Here is a tiny trained network, its code and every weight. The questions are about switching its units off for an input and a class, where a switched-off unit gives its printed mean instead of its output.

import numpy as np


def w(rows, s, z=0):
    codes = np.array(rows[::2]) - 128.0
    scale = np.full(codes.shape[1], s)
    scale[-1] = z or s
    return codes * scale


def f(y):
    return y / 2 * (1 + np.tanh(0.7978845608 * (y + 0.044715 * y**3)))


def log_softmax(a):
    a = a - a.max(-1, keepdims=True)
    return a - np.log(np.exp(a).sum(-1, keepdims=True))


def net(x, mask):
    res = np.array(x, float).reshape(1, 6) / 4 @ E
    y = f(res @ A[0][:, :-1].T + A[0][:, -1])
    res = res + np.where(mask, y, B[0][:, -1]) @ B[0][:, :-1]
    return log_softmax(res[-1] @ U[:, :-1].T + U[:, -1])


A, B = {}, {}
E = w([
[155,119,132,92,198,167,52,60,113,221],'x0',
[131,128,128,127,129,128,129,128,126,127],'x1',
[246,177,38,125,53,224,140,136,89,139],'x2',
[70,103,84,69,183,167,156,211,123,164],'x3',
[80,176,85,59,91,70,141,90,93,144],'x4',
[59,103,104,166,151,187,127,95,65,78],'x5',
],0.014)
A[0] = w([
[98,93,49,65,113,164,165,208,129,144,134],'N0',
[161,158,139,121,120,56,134,186,212,168,83],'N1',
[166,183,157,210,46,124,103,15,126,85,86],'N2',
[60,80,41,209,128,193,127,76,1,31,48],'N3',
[207,179,22,168,55,214,152,113,131,191,3],'N4',
[147,145,129,141,80,159,192,193,145,65,85],'N5',
[92,77,171,140,96,85,181,174,128,70,144],'N6',
[78,176,73,76,95,60,132,74,68,173,102],'N7',
[212,188,142,91,84,99,157,189,193,171,52],'N8',
[215,190,74,188,114,213,181,201,85,142,14],'N9',
[169,89,135,177,190,188,52,127,142,194,116],'N10',
[97,93,82,64,185,203,201,220,126,175,79],'N11',
[202,57,171,221,166,171,110,228,138,97,65],'N12',
[130,117,117,187,75,154,209,175,177,83,82],'N13',
[149,221,35,133,132,109,186,108,103,130,67],'N14',
],0.0086,0.0057)
B[0] = w([
[189,72,109,183,78,72,166,123,143,173,203],'N0',
[146,116,144,108,198,183,190,144,152,149,180],'N1',
[204,6,86,219,48,57,150,121,170,182,223],'N2',
[184,108,207,24,170,219,222,172,221,176,235],'N3',
[2,141,136,175,162,120,135,123,100,188,249],'N4',
[150,178,70,110,171,116,54,35,57,170,195],'N5',
[96,159,85,136,169,156,59,43,66,141,197],'N6',
[86,203,42,64,78,144,73,205,99,47,201],'N7',
[176,161,206,57,136,217,175,136,244,156,199],'N8',
[49,185,199,176,171,88,134,110,116,117,232],'N9',
[128,192,86,109,101,158,60,133,41,141,211],'N10',
[168,25,64,193,60,65,148,53,173,162,216],'N11',
[114,196,114,115,68,73,206,242,97,16,208],'N12',
[183,144,98,117,172,164,53,93,56,133,197],'N13',
[38,134,153,146,135,111,141,156,104,96,181],'N14',
],0.0095,0.016)
U = w([
[211,40,98,187,39,76,131,101,172,146,52],'0',
[207,185,62,86,135,218,7,65,35,192,103],'1',
[190,124,192,49,154,235,185,146,213,141,116],'2',
[144,204,68,106,15,124,171,243,86,14,5],'3',
[30,81,230,153,205,44,80,122,131,112,254],'4',
],0.014,0.0052)

Each question gives the input, the list of numbers given to net, and the class t.
The units are the neurons (one row each of A and B). Each row of codes is followed by its name. A weight is (code - 128) times the scale printed after its matrix; where a second scale follows, it is the last column's (A, B and U).
mask holds one flag per neuron, in row order. A switched-off neuron (its flag False) gives its mean, the last column of its row in B, instead of its output. The means were averaged over made-up inputs and are rounded, as every weight is.
A unit's drop is (log p(t) with every unit on - log p(t) with that unit switched off) / (log p(t) with every unit on - log p(t) with every unit switched off).
The circuit of an input: a set's keep is (log p(t) with only the set's units on - log p(t) with every unit switched off) / (log p(t) with every unit on - log p(t) with every unit switched off). Starting from the 12 units with the biggest drops (on a tie, the unit counted first), units are removed one at a time, each time the one whose removal leaves the highest keep (on an exact tie, the one counted first), for as long as the keep stays at least 0.8.
circuit, biggest first: the units of the circuit, biggest drop first
most important unit: the unit with the biggest drop
k most important neurons: the k neurons with the biggest drops, biggest first
drop of u: that unit's drop, to one decimal
input [2,-3,4,2,-7,7], class 2: circuit, biggest first -> N3
input [-6,6,6,0,6,1], class 1: 3 most important neurons -> N5; N12; N13
input [1,-7,8,-4,-7,-6], class 4: 2 most important neurons -> N4; N9
input [-1,5,-6,-2,-7,-6], class 3: 2 most important neurons -> N12; N3
input [-4,-6,8,0,2,2], class 4: circuit, biggest first -> N9; N4
input [4,0,8,-4,-5,2], class 4: circuit, biggest first -> N4; N9
input [-6,0,2,-2,-5,5], class 1: 2 most important neurons -> N5; N13
input [6,-8,8,5,6,-7], class 4: circuit, biggest first -> N4; N14
input [-3,-8,7,-4,-6,-6], class 4: 2 most important neurons -> N9; N4
input [8,3,7,8,-5,3], class 0: 2 most important neurons -> N11; N0
input [-4,-6,7,-6,2,3], class 4: circuit, biggest first -> N4; N9
input [-1,-5,5,6,5,1], class 0: 2 most important neurons -> N11; N0
input [5,-3,1,-7,4,-8], class 2: 4 most important neurons -> N8; N11; N1; N0
input [-5,-5,-2,1,-5,4], class 1: most important unit -> N6
input [7,4,8,-5,-3,8], class 2: 2 most important neurons -> N3; N5
input [-3,7,7,1,-2,6], class 4: 3 most important neurons -> N9; N4; N8
input [-1,5,8,-3,3,-6], class 4: 4 most important neurons -> N4; N9; N3; N14
input [5,1,-5,3,-2,3], class 1: 3 most important neurons -> N10; N9; N4
input [-1,-3,5,-6,-4,6], class 0: 3 most important neurons -> N2; N8; N1
input [3,2,-7,0,7,-1], class 3: circuit, biggest first -> N7
input [5,7,6,-3,2,4], class 4: drop of N4 -> 0.3
input [-5,1,7,-2,6,-8], class 2: drop of N8 -> 2.0
input [7,-4,-6,-1,-4,1], class 1: drop of N10 -> 1.0
